Below are the code and all the weights of a small trained network. Each question names an input and a target symbol and asks about switching units off, where a switched-off unit gives its printed mean instead of its output.

import numpy as np


def w(rows, s, z=0):
    codes = np.array(rows[::2]) - 128.0
    scale = np.full(codes.shape[1], s)
    scale[-1] = z or s
    return codes * scale


def norm(h):
    return h / np.sqrt((h * h).mean(-1, keepdims=True) + 1e-5)


def f(y):
    return y / 2 * (1 + np.tanh(0.7978845608 * (y + 0.044715 * y**3)))


def softmax(a):
    e = np.exp(a - a.max(-1, keepdims=True))
    return e / e.sum(-1, keepdims=True)


def log_softmax(a):
    a = a - a.max(-1, keepdims=True)
    return a - np.log(np.exp(a).sum(-1, keepdims=True))


def net(x, mask):
    ids = ['ΛΞΦαβγδεζηθμστψω'.index(c) for c in x.split()]
    T = len(ids)
    res = E[ids] + P[:T]
    u = 0
    for l in range(3):
        r = norm(res)
        for j in range(2):
            rows = slice(4 * j, 4 * j + 4)
            q, k, v = (r @ M[l][rows].T for M in (Q, K, V))
            z = softmax(np.where(np.tri(T) > 0, q @ k.T / 4**0.5, -1e9)) @ v
            o = O[l][rows]
            res = res + np.where(mask[u + j], z, o[:, -1]) @ o[:, :-1]
        u += 2
        y = f(norm(res) @ A[l][:, :-1].T + A[l][:, -1])
        res = res + np.where(mask[u : u + 4], y, B[l][:, -1]) @ B[l][:, :-1]
        u += 4
    return log_softmax(norm(res)[-1] @ U[:, :-1].T + U[:, -1])


Q, K, V, O, A, B = {}, {}, {}, {}, {}, {}
E = w([
[79,251,243,134,160,59],'Λ',
[182,125,118,103,141,116],'Ξ',
[175,118,112,107,157,117],'Φ',
[178,125,112,100,147,115],'α',
[131,129,134,71,97,149],'β',
[178,114,123,104,154,125],'γ',
[87,143,148,100,118,159],'δ',
[101,139,120,70,124,131],'ε',
[147,126,76,116,156,96],'ζ',
[128,133,117,204,151,130],'η',
[101,82,133,157,40,134],'θ',
[78,93,101,110,50,108],'μ',
[130,115,99,110,33,125],'σ',
[177,167,92,148,114,156],'τ',
[109,124,113,143,170,185],'ψ',
[133,75,159,127,103,60],'ω',
],0.016)
P = w([
[139,172,211,85,169,58],'0',
[145,150,184,91,161,71],'1',
[142,130,162,100,158,79],'2',
[147,116,141,107,152,96],'3',
[151,106,120,115,149,109],'4',
[148,91,98,123,143,119],'5',
[153,75,74,126,140,127],'6',
[153,51,49,131,136,135],'7',
[149,35,40,137,122,145],'8',
[146,2,12,136,117,155],'9',
],0.0076)
Q[0] = w([
[102,91,148,25,134,109],'0.h1',
[124,39,97,116,122,180],'0.h1',
[4,227,158,172,121,169],'0.h1',
[130,56,164,168,189,57],'0.h1',
[113,166,179,173,83,128],'0.h2',
[141,134,129,221,166,76],'0.h2',
[151,203,137,121,150,162],'0.h2',
[215,65,115,141,99,151],'0.h2',
],0.031)
K[0] = w([
[77,49,136,6,132,152],'0.h1',
[67,47,63,158,129,209],'0.h1',
[57,251,197,124,153,210],'0.h1',
[129,65,177,207,187,94],'0.h1',
[176,140,207,103,137,51],'0.h2',
[140,182,160,204,127,93],'0.h2',
[138,170,137,118,174,152],'0.h2',
[171,71,40,162,124,116],'0.h2',
],0.023)
V[0] = w([
[141,101,143,143,159,59],'0.h1',
[97,186,125,129,100,197],'0.h1',
[151,125,20,37,107,211],'0.h1',
[85,112,182,162,43,196],'0.h1',
[168,9,136,126,179,229],'0.h2',
[150,140,137,162,84,189],'0.h2',
[211,84,208,35,117,183],'0.h2',
[182,127,162,195,86,54],'0.h2',
],0.011)
O[0] = w([
[189,132,145,114,143,76,187],'0.h1',
[42,145,136,180,122,202,3],'0.h1',
[86,63,74,8,129,200,237],'0.h1',
[62,141,82,252,34,123,4],'0.h1',
[131,2,208,196,162,194,170],'0.h2',
[190,139,152,186,69,87,93],'0.h2',
[122,178,251,110,61,235,190],'0.h2',
[196,123,78,106,33,136,140],'0.h2',
],0.0079,0.0058)
A[0] = w([
[211,185,51,125,140,191,172],'0.n1',
[38,128,179,213,117,121,252],'0.n2',
[13,106,161,118,151,65,194],'0.n3',
[185,154,140,250,244,144,171],'0.n4',
],0.019,0.0035)
B[0] = w([
[114,145,58,151,184,147,255],'0.n1',
[61,124,102,252,173,124,222],'0.n2',
[62,134,94,86,136,87,206],'0.n3',
[220,164,98,110,173,88,223],'0.n4',
],0.02,0.005)
Q[1] = w([
[184,147,123,84,66,189],'1.h1',
[209,117,96,200,182,106],'1.h1',
[108,143,55,138,55,57],'1.h1',
[81,75,2,87,152,197],'1.h1',
[62,123,207,69,150,118],'1.h2',
[115,68,78,51,152,172],'1.h2',
[96,224,101,131,188,131],'1.h2',
[73,128,119,164,183,237],'1.h2',
],0.024)
K[1] = w([
[173,125,154,88,141,186],'1.h1',
[196,132,113,227,184,136],'1.h1',
[143,149,34,111,70,55],'1.h1',
[96,1,36,104,162,161],'1.h1',
[81,154,168,61,177,172],'1.h2',
[108,9,45,70,114,148],'1.h2',
[152,217,61,168,129,176],'1.h2',
[92,105,111,194,194,210],'1.h2',
],0.023)
V[1] = w([
[142,147,80,141,99,195],'1.h1',
[178,141,96,132,57,199],'1.h1',
[164,130,115,127,83,160],'1.h1',
[83,161,4,153,160,191],'1.h1',
[106,171,166,69,161,59],'1.h2',
[120,140,139,117,194,114],'1.h2',
[167,117,135,143,93,121],'1.h2',
[69,142,116,105,144,138],'1.h2',
],0.012)
O[1] = w([
[175,142,120,54,86,184,127],'1.h1',
[139,163,115,49,89,232,77],'1.h1',
[133,145,112,80,109,178,94],'1.h1',
[253,91,87,11,84,92,254],'1.h1',
[88,163,77,75,40,101,180],'1.h2',
[108,101,102,52,100,144,175],'1.h2',
[179,125,125,163,117,149,87],'1.h2',
[57,163,142,121,148,76,166],'1.h2',
],0.0078,0.0053)
A[1] = w([
[105,183,94,170,163,79,55],'1.n1',
[66,115,214,82,153,168,16],'1.n2',
[188,183,114,191,250,230,216],'1.n3',
[212,64,193,134,136,11,255],'1.n4',
],0.017,0.00085)
B[1] = w([
[178,153,135,119,185,156,198],'1.n1',
[126,176,234,176,191,156,204],'1.n2',
[165,83,7,190,222,24,230],'1.n3',
[112,159,234,40,39,108,255],'1.n4',
],0.015,0.0089)
Q[2] = w([
[54,96,109,63,173,173],'2.h1',
[151,167,61,163,97,164],'2.h1',
[155,65,101,76,138,145],'2.h1',
[70,91,53,76,114,71],'2.h1',
[140,119,144,196,122,173],'2.h2',
[95,3,121,106,205,120],'2.h2',
[111,127,162,114,163,66],'2.h2',
[79,157,137,81,157,213],'2.h2',
],0.023)
K[2] = w([
[55,63,122,114,146,160],'2.h1',
[123,213,79,120,146,135],'2.h1',
[152,83,106,147,115,170],'2.h1',
[95,73,55,117,81,98],'2.h1',
[132,135,172,157,139,175],'2.h2',
[92,4,113,126,142,156],'2.h2',
[102,90,148,137,146,69],'2.h2',
[66,141,144,79,143,183],'2.h2',
],0.026)
V[2] = w([
[190,110,159,143,127,30],'2.h1',
[195,212,76,125,180,181],'2.h1',
[138,77,146,38,111,161],'2.h1',
[143,190,96,167,56,210],'2.h1',
[155,37,160,94,238,129],'2.h2',
[101,135,162,86,164,126],'2.h2',
[81,216,94,58,161,213],'2.h2',
[209,90,254,60,82,112],'2.h2',
],0.013)
O[2] = w([
[184,121,70,160,83,115,194],'2.h1',
[124,41,168,122,102,193,190],'2.h1',
[133,149,205,102,83,69,160],'2.h1',
[146,66,151,85,199,131,2],'2.h1',
[155,254,108,97,125,124,249],'2.h2',
[96,164,119,136,150,136,171],'2.h2',
[29,129,126,126,137,195,144],'2.h2',
[185,135,39,46,186,80,88],'2.h2',
],0.012,0.0078)
A[2] = w([
[4,103,101,129,86,99,4],'2.n1',
[165,115,76,79,158,13,148],'2.n2',
[124,73,108,220,239,54,7],'2.n3',
[154,170,174,203,131,228,188],'2.n4',
],0.018,0.0038)
B[2] = w([
[182,97,51,76,82,73,158],'2.n1',
[61,91,147,201,117,160,252],'2.n2',
[147,65,218,10,166,143,179],'2.n3',
[155,81,98,179,7,142,170],'2.n4',
],0.019,0.017)
U = w([
[32,196,104,44,156,99,47],'Λ',
[232,165,185,151,176,184,193],'Ξ',
[167,53,175,215,63,156,170],'Φ',
[149,70,126,17,87,189,64],'α',
[116,46,179,107,237,71,116],'β',
[75,172,212,147,104,230,82],'γ',
[137,162,134,116,189,145,239],'δ',
[108,220,118,238,156,92,253],'ε',
[238,113,89,166,157,30,67],'ζ',
[140,132,221,88,66,54,149],'η',
[3,67,124,187,142,138,87],'θ',
[140,90,7,150,195,179,156],'μ',
[128,121,126,135,133,129,137],'σ',
[104,90,35,108,51,45,35],'τ',
[166,175,78,163,56,175,153],'ψ',
[157,222,86,128,120,162,216],'ω',
],0.015,0.0029)

Each question gives the input, a string of symbols that net reads in full, and the target symbol t.
The units are the heads (4 rows each of Q, K, V and O) and the neurons (one row each of A and B). Each row of codes is followed by its name. A weight is (code - 128) times the scale printed after its matrix; where a second scale follows, it is the last column's (O, A, B and U).
mask holds one flag per unit, layer by layer, with each layer's heads first. A switched-off unit (its flag False) gives its mean, the last column of its rows in O or B, instead of its output. The means were averaged over made-up inputs and are rounded, as every weight is.
A unit's drop is (log p(t) with every unit on - log p(t) with that unit switched off) / (log p(t) with every unit on - log p(t) with every unit switched off).
The circuit of an input: a set's keep is (log p(t) with only the set's units on - log p(t) with every unit switched off) / (log p(t) with every unit on - log p(t) with every unit switched off). Starting from the 12 units with the biggest drops (on a tie, the unit counted first), units are removed one at a time, each time the one whose removal leaves the highest keep (on an exact tie, the one counted first), for as long as the keep stays at least 0.8.
circuit, biggest first: the units of the circuit, biggest drop first
unit that matters most: the unit with the biggest drop
k most important neurons: the k neurons with the biggest drops, biggest first
k most important neurons of layer l: the k neurons of layer l with the biggest drops, biggest first
heads that matter: for each layer, one digit per head in row order, 1 if its drop is at least 0.15 and else 0, layers parted by /
input τ τ Ξ δ ψ Ξ, target η: heads that matter -> 11 / 00 / 00
input σ θ β μ δ γ α τ, target μ: unit that matters most -> 1.h1
input Ξ Ξ τ Ξ Ξ δ γ α, target Φ: circuit, biggest first -> [0.h2, 2.n4, 1.h1]
input γ σ γ ω σ σ μ γ μ Φ, target θ: heads that matter -> 11 / 10 / 00
input μ η Φ, target θ: heads that matter -> 11 / 01 / 01
input Φ ε α, target γ: heads that matter -> 01 / 11 / 00
input σ α θ ψ Ξ θ α ψ σ, target α: circuit, biggest first -> [1.h1, 0.h1]
input θ σ μ Φ ζ δ Ξ Ξ, target Φ: 3 most important neurons -> [1.n2, 0.n3, 0.n2]
input γ ω α β, target γ: heads that matter -> 01 / 00 / 00
input θ ε γ ε θ η Φ ψ δ Ξ, target η: heads that matter -> 11 / 00 / 00
input α θ μ α, target θ: heads that matter -> 11 / 00 / 01
input ζ Λ Λ β γ, target Ξ: circuit, biggest first -> [0.h2, 1.n2, 2.h2]
input ω ψ η γ γ σ τ μ α, target α: heads that matter -> 11 / 10 / 00
input ε δ γ, target γ: circuit, biggest first -> [0.h2]
input γ θ Ξ, target μ: circuit, biggest first -> [0.h2, 0.n1]
input γ α β ψ θ Φ γ, target μ: 3 most important neurons of layer 0 -> [0.n4, 0.n1, 0.n2]
input ζ ε ζ σ γ γ Φ, target Ξ: circuit, biggest first -> [0.h2, 2.h2]
input μ Ξ ε ε Ξ ω α ζ ζ β, target γ: circuit, biggest first -> [0.h2, 1.n2]
input ψ σ η θ δ σ α η Ξ, target τ: heads that matter -> 11 / 10 / 11
input σ τ μ, target τ: unit that matters most -> 2.n1
input Φ Λ ψ τ δ γ γ ω Φ, target ζ: 2 most important neurons -> [1.n3, 0.n3]
input ω θ β γ θ γ Ξ, target μ: heads that matter -> 00 / 00 / 00
input Φ τ γ, target α: heads that matter -> 11 / 00 / 00
input β β Ξ β θ τ Λ Ξ γ, target Ξ: heads that matter -> 11 / 10 / 01
input β γ γ μ Ξ ζ δ Φ, target Λ: 3 most important neurons -> [1.n1, 0.n2, 0.n4]
input Ξ μ ψ τ θ μ τ Ξ, target α: heads that matter -> 10 / 10 / 00
input σ μ α α α ω γ ω ζ, target ζ: circuit, biggest first -> [0.h1]
